Below is a small trained network, with its code and all its weights. Each question gives an input and a class and asks what happens when units are switched off, that is, made to give their printed mean instead of their output.

import numpy as np


def w(rows, s, z=0):
    codes = np.array(rows[::2]) - 128.0
    scale = np.full(codes.shape[1], s)
    scale[-1] = z or s
    return codes * scale


def norm(h):
    return h / np.sqrt((h * h).mean(-1, keepdims=True) + 1e-5)


def f(y):
    return np.maximum(y, 0)


def log_softmax(a):
    a = a - a.max(-1, keepdims=True)
    return a - np.log(np.exp(a).sum(-1, keepdims=True))


def net(x, mask):
    res = np.array(x, float).reshape(1, 8) / 4 @ E
    u = 0
    for l in range(4):
        y = f(norm(res) @ A[l][:, :-1].T + A[l][:, -1])
        res = res + np.where(mask[u : u + 3], y, B[l][:, -1]) @ B[l][:, :-1]
        u += 3
    return log_softmax(norm(res)[-1] @ U[:, :-1].T + U[:, -1])


A, B = {}, {}
E = w([
[100,138,138,126,130,92,130,83,118],'x0',
[145,197,115,227,161,139,192,128,197],'x1',
[207,152,142,126,93,100,97,93,127],'x2',
[58,64,226,183,43,170,89,119,235],'x3',
[132,129,135,68,150,78,85,151,203],'x4',
[137,97,194,255,211,50,60,178,53],'x5',
[142,62,40,152,146,166,81,77,150],'x6',
[133,119,137,126,123,123,145,142,128],'x7',
],0.0076)
A[0] = w([
[8,72,100,122,192,136,157,154,131,129],'0.n1',
[120,126,129,68,203,57,90,118,229,5],'0.n2',
[228,129,143,143,71,81,83,66,133,77],'0.n3',
],0.014,0.0022)
B[0] = w([
[249,211,205,108,103,188,69,120,98,237],'0.n1',
[126,51,117,136,132,160,215,213,99,238],'0.n2',
[192,193,216,108,138,225,102,159,94,255],'0.n3',
],0.011,0.0061)
A[1] = w([
[157,103,128,201,91,89,149,221,144,115],'1.n1',
[112,59,121,132,167,95,23,176,146,65],'1.n2',
[45,60,254,179,36,188,49,124,254,2],'1.n3',
],0.0095,0.0021)
B[1] = w([
[112,81,175,149,111,112,102,118,129,183],'1.n1',
[140,93,172,165,129,122,87,67,133,148],'1.n2',
[254,122,125,80,147,88,195,103,67,254],'1.n3',
],0.0099,0.0084)
A[2] = w([
[119,139,138,66,100,172,166,82,224,3],'2.n1',
[93,188,190,107,54,25,183,164,133,70],'2.n2',
[172,169,138,187,198,118,187,103,254,2],'2.n3',
],0.015,0.00089)
B[2] = w([
[127,174,181,228,130,26,57,135,173,254],'2.n1',
[177,80,43,151,119,188,35,103,134,248],'2.n2',
[96,106,154,10,141,155,72,75,50,232],'2.n3',
],0.011,0.0052)
A[3] = w([
[102,186,87,50,10,133,190,65,251,14],'3.n1',
[138,182,108,199,48,182,156,28,81,124],'3.n2',
[175,65,195,108,99,170,77,105,92,245],'3.n3',
],0.014,0.0011)
B[3] = w([
[121,187,99,247,190,73,102,79,118,140],'3.n1',
[129,73,140,103,117,120,134,212,154,175],'3.n2',
[57,155,77,138,124,117,147,104,169,253],'3.n3',
],0.015,0.022)
U = w([
[112,145,154,249,171,64,101,101,126,114],'0',
[226,120,117,100,149,103,164,101,62,252],'1',
[139,200,181,111,133,193,115,157,141,33],'2',
[51,125,118,80,145,121,115,80,128,88],'3',
[88,60,134,137,136,115,169,199,143,105],'4',
[104,135,110,126,150,117,141,137,147,154],'5',
[108,102,88,147,124,148,103,107,141,102],'6',
[114,136,122,143,126,136,138,135,128,173],'7',
],0.012,0.0037)

Each question gives the input, the list of numbers given to net, and the class t.
The units are the neurons (one row each of A and B). Each row of codes is followed by its name. A weight is (code - 128) times the scale printed after its matrix; where a second scale follows, it is the last column's (A, B and U).
mask holds one flag per neuron, layer by layer. A switched-off neuron (its flag False) gives its mean, the last column of its row in B, instead of its output. The means were averaged over made-up inputs and are rounded, as every weight is.
A unit's drop is (log p(t) with every unit on - log p(t) with that unit switched off) / (log p(t) with every unit on - log p(t) with every unit switched off).
unit that matters most: the unit with the biggest drop
top k neurons: the k neurons with the biggest drops, biggest first
k most important neurons of layer l: the k neurons of layer l with the biggest drops, biggest first
input [2,-3,6,3,8,2,1,5], class 4: top neuron : 0.n2
input [-4,8,7,5,-5,2,1,-5], class 3: top 3 neurons : 2.n3, 0.n1, 3.n3
input [-7,-4,-5,8,-7,7,-3,2], class 1: top 2 neurons : 1.n3, 2.n1
input [-2,6,0,-5,-8,6,-7,2], class 4: 2 most important neurons of layer 3 : 3.n2, 3.n1
input [2,0,6,-2,-7,-4,6,-5], class 4: top 2 neurons : 3.n2, 0.n1
input [-8,2,-7,-8,-8,-8,-8,-2], class 0: top 3 neurons : 3.n1, 1.n3, 0.n3
input [5,8,0,7,0,-4,-3,8], class 3: 2 most important neurons of layer 2 : 2.n3, 2.n2
input [4,0,-5,-1,7,1,-2,0], class 4: top 3 neurons : 0.n2, 0.n3, 1.n3
input [4,8,-7,4,1,0,-1,-7], class 3: top 3 neurons : 2.n3, 0.n3, 3.n3
input [5,-6,2,-5,-1,1,-3,7], class 5: top 2 neurons : 1.n3, 2.n3
input [-2,0,-7,-1,6,-5,-2,2], class 2: top 2 neurons : 0.n1, 3.n2
input [-1,4,-8,5,-7,3,0,6], class 2: top 2 neurons : 0.n1, 0.n2
input [-6,-2,8,3,7,5,3,8], class 2: top 2 neurons : 0.n3, 3.n2
input [5,5,-6,4,3,-5,3,-1], class 2: unit that matters most : 0.n1
input [8,3,-3,1,8,-7,-2,-6], class 4: 2 most important neurons of layer 2 : 2.n1, 2.n2
input [2,7,-4,2,4,-7,5,6], class 0: 2 most important neurons of layer 2 : 2.n1, 2.n2
input [-8,7,-4,4,6,-8,5,-6], class 0: 2 most important neurons of layer 2 : 2.n1, 2.n2
input [4,8,3,2,-5,7,-5,-2], class 3: 2 most important neurons of layer 0 : 0.n2, 0.n1
input [-7,-1,6,3,8,7,7,-5], class 4: 2 most important neurons of layer 0 : 0.n2, 0.n1
input [-4,-3,4,-4,-6,-8,7,7], class 0: unit that matters most : 3.n1
input [-6,-8,-2,-7,4,8,8,0], class 0: 2 most important neurons of layer 1 : 1.n2, 1.n3
